Below is a small trained network, with its code and all its weights. Each question gives an input and a class and asks what happens when units are switched off, that is, made to give their printed mean instead of their output.

import numpy as np


def w(rows, s, z=0):
    codes = np.array(rows[::2]) - 128.0
    scale = np.full(codes.shape[1], s)
    scale[-1] = z or s
    return codes * scale


def f(y):
    return y / 2 * (1 + np.tanh(0.7978845608 * (y + 0.044715 * y**3)))


def log_softmax(a):
    a = a - a.max(-1, keepdims=True)
    return a - np.log(np.exp(a).sum(-1, keepdims=True))


def net(x, mask):
    res = np.array(x, float).reshape(1, 3) / 4 @ E
    y = f(res @ A[0][:, :-1].T + A[0][:, -1])
    res = res + np.where(mask, y, B[0][:, -1]) @ B[0][:, :-1]
    return log_softmax(res[-1] @ U[:, :-1].T + U[:, -1])


A, B = {}, {}
E = w([
[39,96,106,99],'x0',
[184,58,35,139],'x1',
[97,26,145,248],'x2',
],0.011)
A[0] = w([
[30,153,124,164,134],'n0',
[113,5,150,246,253],'n1',
[106,140,234,136,123],'n2',
[183,228,121,80,177],'n3',
[76,61,42,185,121],'n4',
[68,193,121,98,163],'n5',
[224,123,65,113,216],'n6',
[61,133,130,43,243],'n7',
[99,172,212,166,114],'n8',
[18,148,133,103,167],'n9',
[193,149,96,126,201],'n10',
[80,121,159,77,111],'n11',
[134,93,67,85,96],'n12',
[189,188,206,175,178],'n13',
[77,51,48,176,113],'n14',
],0.013,0.0052)
B[0] = w([
[93,142,178,111,165],'n0',
[104,176,118,189,249],'n1',
[168,100,174,163,174],'n2',
[116,247,56,149,212],'n3',
[91,129,53,174,190],'n4',
[128,151,151,120,178],'n5',
[173,152,132,66,193],'n6',
[112,148,131,75,193],'n7',
[177,119,152,186,174],'n8',
[78,143,125,84,180],'n9',
[127,173,96,136,170],'n10',
[88,118,125,112,154],'n11',
[188,124,87,111,152],'n12',
[249,178,141,119,184],'n13',
[78,114,66,164,190],'n14',
],0.013,0.019)
U = w([
[63,192,92,134,69],'0',
[119,57,60,66,115],'1',
[147,102,110,248,221],'2',
[88,102,198,86,146],'3',
[118,108,134,100,4],'4',
[146,79,131,114,19],'5',
[143,79,128,129,12],'6',
[180,205,124,97,215],'7',
],0.013,0.0035)

Each question gives the input, the list of numbers given to net, and the class t.
The units are the neurons (one row each of A and B). Each row of codes is followed by its name. A weight is (code - 128) times the scale printed after its matrix; where a second scale follows, it is the last column's (A, B and U).
mask holds one flag per neuron, in row order. A switched-off neuron (its flag False) gives its mean, the last column of its row in B, instead of its output. The means were averaged over made-up inputs and are rounded, as every weight is.
A unit's drop is (log p(t) with every unit on - log p(t) with that unit switched off) / (log p(t) with every unit on - log p(t) with every unit switched off).
The circuit of an input: a set's keep is (log p(t) with only the set's units on - log p(t) with every unit switched off) / (log p(t) with every unit on - log p(t) with every unit switched off). Starting from the 12 units with the biggest drops (on a tie, the unit counted first), units are removed one at a time, each time the one whose removal leaves the highest keep (on an exact tie, the one counted first), for as long as the keep stays at least 0.8.
circuit, biggest first: the units of the circuit, biggest drop first
top k neurons: the k neurons with the biggest drops, biggest first
drop when u is switched off: that unit's drop, to one decimal
input [4,-8,4], class 3: top neuron	(n3)
input [1,7,1], class 2: top 3 neurons	(n3; n7; n9)
input [5,3,-1], class 1: circuit, biggest first	(n3; n1)
input [-1,-6,3], class 2: circuit, biggest first	(n8; n3)
input [7,5,-5], class 1: top 2 neurons	(n1; n13)
input [-3,8,1], class 2: top 2 neurons	(n3; n7)
input [-6,-8,3], class 2: top 4 neurons	(n8; n2; n6; n7)
input [0,5,2], class 2: top 3 neurons	(n3; n7; n9)
input [7,4,2], class 2: top 2 neurons	(n3; n6)
input [2,2,3], class 2: top 3 neurons	(n3; n7; n9)
input [6,-4,8], class 2: drop when n6 is switched off	0.2
